Below is a small trained network, with its code and all its weights. Each question gives an input and a target symbol and asks what happens when units are switched off, that is, made to give their printed mean instead of their output.

import numpy as np


def w(rows, s, z=0):
    codes = np.array(rows[::2]) - 128.0
    scale = np.full(codes.shape[1], s)
    scale[-1] = z or s
    return codes * scale


def f(y):
    return np.maximum(y, 0)


def softmax(a):
    e = np.exp(a - a.max(-1, keepdims=True))
    return e / e.sum(-1, keepdims=True)


def log_softmax(a):
    a = a - a.max(-1, keepdims=True)
    return a - np.log(np.exp(a).sum(-1, keepdims=True))


def net(x, mask):
    ids = ['Φαβζλμξπσψ'.index(c) for c in x.split()]
    T = len(ids)
    res = E[ids] + P[:T]
    q, k, v = (res @ M[0].T for M in (Q, K, V))
    z = softmax(np.where(np.tri(T) > 0, q @ k.T / 3**0.5, -1e9)) @ v
    res = res + np.where(mask[0], z, O[0][:, -1]) @ O[0][:, :-1]
    y = f(res @ A[0][:, :-1].T + A[0][:, -1])
    res = res + np.where(mask[1:9], y, B[0][:, -1]) @ B[0][:, :-1]
    return log_softmax(res[-1] @ U[:, :-1].T + U[:, -1])


Q, K, V, O, A, B = {}, {}, {}, {}, {}, {}
E = w([
[14,69,218],'Φ',
[116,130,145],'α',
[122,121,144],'β',
[132,116,62],'ζ',
[114,128,140],'λ',
[84,136,3],'μ',
[157,168,70],'ξ',
[155,118,158],'π',
[49,170,129],'σ',
[192,250,158],'ψ',
],0.02)
P = w([
[177,88,1],'0',
[183,131,17],'1',
[202,170,50],'2',
[193,147,72],'3',
[194,165,86],'4',
[183,152,100],'5',
[179,164,98],'6',
[173,152,142],'7',
[152,148,132],'8',
[157,155,148],'9',
[159,159,156],'10',
[138,151,112],'11',
],0.0044)
Q[0] = w([
[147,123,58],'H0',
[150,252,55],'H0',
[243,247,90],'H0',
],0.011)
K[0] = w([
[130,118,170],'H0',
[126,137,245],'H0',
[67,154,243],'H0',
],0.011)
V[0] = w([
[69,119,44],'H0',
[224,139,137],'H0',
[171,6,130],'H0',
],0.011)
O[0] = w([
[118,136,10,130],'H0',
[227,148,197,124],'H0',
[200,65,101,2],'H0',
],0.012,0.005)
A[0] = w([
[241,4,73,120],'N0',
[224,2,165,105],'N1',
[163,7,143,236],'N2',
[229,129,67,176],'N3',
[174,197,119,30],'N4',
[41,126,124,135],'N5',
[205,174,139,2],'N6',
[42,3,136,126],'N7',
],0.0089,0.0073)
B[0] = w([
[142,62,134,178],'N0',
[166,167,165,145],'N1',
[115,99,255,186],'N2',
[158,101,88,220],'N3',
[126,58,118,196],'N4',
[131,120,120,253],'N5',
[59,120,99,191],'N6',
[174,177,186,214],'N7',
],0.013,0.0054)
U = w([
[66,67,179,5],'Φ',
[201,227,142,162],'α',
[218,138,137,146],'β',
[114,60,128,114],'ζ',
[132,105,138,80],'λ',
[95,124,109,198],'μ',
[150,123,88,88],'ξ',
[152,99,148,79],'π',
[101,92,136,110],'σ',
[252,204,88,131],'ψ',
],0.014,0.011)

Each question gives the input, a string of symbols that net reads in full, and the target symbol t.
The units are the heads (3 rows each of Q, K, V and O) and the neurons (one row each of A and B). Each row of codes is followed by its name. A weight is (code - 128) times the scale printed after its matrix; where a second scale follows, it is the last column's (O, A, B and U).
mask holds one flag per unit, heads first, then neurons. A switched-off unit (its flag False) gives its mean, the last column of its rows in O or B, instead of its output. The means were averaged over made-up inputs and are rounded, as every weight is.
A unit's drop is (log p(t) with every unit on - log p(t) with that unit switched off) / (log p(t) with every unit on - log p(t) with every unit switched off).
The circuit of an input: a set's keep is (log p(t) with only the set's units on - log p(t) with every unit switched off) / (log p(t) with every unit on - log p(t) with every unit switched off). Starting from all 9 units, units are removed one at a time, each time the one whose removal leaves the highest keep (on an exact tie, the one counted first), for as long as the keep stays at least 0.8.
circuit, biggest first: the units of the circuit, biggest drop first
k most important neurons: the k neurons with the biggest drops, biggest first
drop of u: that unit's drop, to one decimal
input β ψ π, target α: circuit, biggest first -> H0, N1
input ζ α ζ ψ α, target α: circuit, biggest first -> H0, N4
input Φ ξ π ζ, target ζ: circuit, biggest first -> H0, N0
input ψ σ μ ψ σ β ξ ζ ψ α ψ π, target α: circuit, biggest first -> H0, N4
input μ λ π, target β: 3 most important neurons -> N1, N2, N0
input ζ μ μ, target ξ: circuit, biggest first -> H0, N0, N3
input ζ π ζ, target β: circuit, biggest first -> H0, N1, N0
input α π β, target β: 2 most important neurons -> N1, N6
input Φ ψ ξ ψ σ α ξ, target ξ: most important neuron -> N3
input ψ ξ σ, target α: drop of N4 -> 0.2
input μ π ξ, target β: drop of N0 -> 0.3
input μ ξ ζ, target ψ: drop of N3 -> 0.3
